zoza: [ 97 125 148 148 113 143 142 154 124 149  99  93 181  59]
par: [ 90  81 130 115 122  76  97 137 170 147 144 116 141 182]
Mimob: [150 132 105 116 152 120 100 111 150 115 147 151  84 211]
Doli: [ 72 125 144 127 122 119 155 145 141 159 135 114 152  47]
fetug: [142 160 118 108 141 134 165 102 109 117 165 184  72  98]
Lilib: [ 90  81 130 115 122  76  97 137 170 147 144  96 144 170]
fop: [141 151 111 102 149 120 146  99 128 117 174 184  61 138]
zed: [150 132 105 116 152 120 100 111 150 115 147 151 188 150]
nek: [146 188 116 153 164 201 134 132 127 126  98 151 114 116]
has: [ 97 125 149 148] : no
find: [140 152 110 102 149 120 145 100 128 117 174 183  61 138] : fop
where: [108] : fetug, 4

fop: [134  75 134 121 179  91]
fiv: [ 75 135 107  84 152  70]
Doli: [ 62 131 110  78 138 106]
fetug: [111 116 120 107 180  66]
nim: [ 75 135 107  84 152  84]
Tere: [132  56 141 122 167 107]
zoza: [ 57 117 104  83 133 130]
has: [121 134  75] : no
has: [134 122 179] : no
where: [111] : fetug, 1
find: [ 63 130 109  80 138 106] : Doli

nim: [125 148 148 126 122 125 122 125 125 158 126 125 163 125  79 154 157 152
 127 127]
fetug: [137 110 151 136 131 135 130 131 137 103 134 137  92 131 190 189 197 185
 114 110]
Tere: [137 110 109 136 131 135 130 131 137 103 134 137  92 131 103 101  94 105
 101  96]
fiv: [137 110 109 136 131 135 130 131 137 103 134 137  92 131 132 104 100 106
 134 136]
zed: [125 148 148 126 122 125 122 125 125 155 126 125 163 125 154 154 157 152
 127 127]
where: [197] : fetug, 17
gone nim: [122 125 163 125 127 152 125 126 154 125 148 125 158  79 126 127 122 148
 125] : [157]
find: [124 146 146 127 122 125 123 123 127 157 125 123 162 125  79 152 158 153
 127 128] : nim
find: [137 110 109 136 131 135 130 131 137 103 134 137  92 131 132 104 100 106
 134 136] : fiv

Mimob: [ 88  82 132 120  84]
fetug: [162 169  99 128 168]
Lilib: [111  95 170 141 108]
zed: [100 133 129 107 143]
nek: [118 141 127 129 149]
fop: [103 168 138 100  63]
fiv: [169 133 129 107 143]
par: [119 135 130 155 133]
Doli: [ 97 146 108 129 176]
zoza: [135 119 150 134  99]
common zed Doli:  : [129]
common fetug fiv:  : [169]
find: [101 169 137 100  63] : fop
gone Mimob: [ 82  88  84 132] : [120]
where: [82] : Mimob, 2
common zed par:  : [133]
find: [ 97 146 107 129 176] : Doli

zoza: [ 74 142 144 120  97  62 105 179 121]
fetug: [147 128 128 136 174 173 142  98 130]
Doli: [111 142 133 130  86 121 147 143 132]
Mimob: [121 136 139 136 132 142 142 137 146]
fiv: [ 89 109 149 124 194  38  87 199 126]
zed: [166  91 141 144 119 132 137 184 104]
nek: [128 116 112 116 145  88 103 121 142]
find: [147 128 128 136 174 173 142  98 130] : fetug
find: [ 91 110 147 123 193  38  85 200 125] : fiv

Tere: [129 155 113  81 138 131  58 121 102 131]
fiv: [129 154 115  86 136 131  69 124 105 130]
fop: [137 110 175  84 105 149 160 129 116 159]
Mimob: [137 110 176  85 105 148 161 129 117 160]
zoza: [131 155 117  85 135 133  64 125 104 133]
nim: [121 136 115 156 126 124 134 121 132 119]
Lilib: [123 143 116 126 133 126 118 125 123 121]
Doli: [137 135 176  85 105 148 161 129 117 160]
fetug: [131 145 122 103 175 132  91 127 114 132]
nek: [128 153 114  89 136 129  76 123 107 128]
common fop fetug:  : [175]
find: [137 110 176  85 105 148 161 129 117 160] : Mimob
gone fiv: [ 86 130  69 105 115 124 129 154 136] : [131]
has: [123 121] : yes
gone fiv: [131 115 136  69 154 130 129 105 124] : [86]
has: [126 117] : no

fiv: [136 137 144 139 152 119 109]
nek: [118 145 141 177  90 121 121]
par: [142 124 205  99 142  96 127]
Tere: [ 76 125 132 156 112 146 145]
Doli: [ 91 114  94 113 131  80 131]
zed: [ 62 112 123 166 116 166 112]
find: [135 137 144 139 153 119 108] : fiv
gone fiv: [109 152 119 137 136 139] : [144]
where: [127] : par, 7
find: [118 145 141 178  90 120 120] : nek

Lilib: [118 162 127 137]
par: [129 142 136 119]
nek: [ 83 105  90 163]
fiv: [112 117 142  88]
nim: [147 197  97 161]
fop: [116 129 132  91]
zoza: [ 79  75 116 114]
where: [162] : Lilib, 2
has: [ 90 105] : no

Mimob: [196 151 124 132 108 113  64 171 158 169 128  70 129 105 123 123 183 104
 144 134 129  70 101 130  86 123  88  93 178  94 133 181 176 187  72 124
  59  81  77  65 185 155 193 117 149 142  65  59 120 137  88 153]
nek: [196 151 124 118 108 113  64 171 158 169 128  70 129 105 123 123 183 125
 144 131 129  70 101 130  86 123  88 181 178  94 133 181 176 187  72 124
  59  81  77  65 185 155 193 117 149 142  65  59 120 137  88 153]
fetug: [153 191 121  69  87  96  84  89 198 195 179  59  94 135 182 165 135  61
 112 158  66 132 180 151 100 181 152 157 158  97 181 153  86  60 119 127
 153  79  88 121 186 129 183 171 159 190 171 151  82 190  75 150]
fop: [ 97 114 133 149 199 139 198 103 130 102 171  94 102  82  79 113 103 149
 137 189 124  86 195  74  58 154  66  76  90 138 139  71 174  65 102 105
 156 174  62  80  72 171 150  92 130 189 190 199 134 153 110 120]
zoza: [ 97 114 133 127 199 139  94 103 130 102 171  94 102  82  79 113 103 149
 137 189 124  86 195  74  58 154  66  76  90 138 126  71 174  65 102 105
 156 174  62  80  72 171 150  92 130 189 190 199 134 153 110 120]
where: [182] : fetug, 15
has: [145 131 129  70] : no
find: [196 151 124 118 108 113  64 171 158 169 128  70 129 105 123 123 183 125
 144 131 129  70 101 130  86 123  88 181 178  94 133 181 176 187  72 124
  59  81  77  65 185 155 193 117 149 142  65  59 120 137  88 153] : nek
find: [ 97 114 133 127 199 139  94 103 130 102 171  94 102  82  79 113 103 149
 137 189 124  86 195  74  58 154  66  76  90 138 126  71 174  65 102 105
 156 174  62  80  72 171 150  92 130 189 190 199 134 153 110 120] : zoza

fop: [ 84 171 148  81 206]
nim: [128 127 129 128 128]
fiv: [ 98 157 141  95 180]
zoza: [157  99 114 160  76]
fetug: [100 155 142  97 180]
Doli: [172  86 107 175  50]
Lilib: [121  85 108 177  51]
par: [ 83 171 148  79 206]
nek: [128 129 127 128 128]
Tere: [ 98 113 121 143 102]
zed: [145 112 123 146 103]
Mimob: [126 129 127 126 128]
where: [175] : Doli, 4
common Tere Lilib:  : [121]
gone Mimob: [129 126 126 127] : [128]
where: [99] : zoza, 2

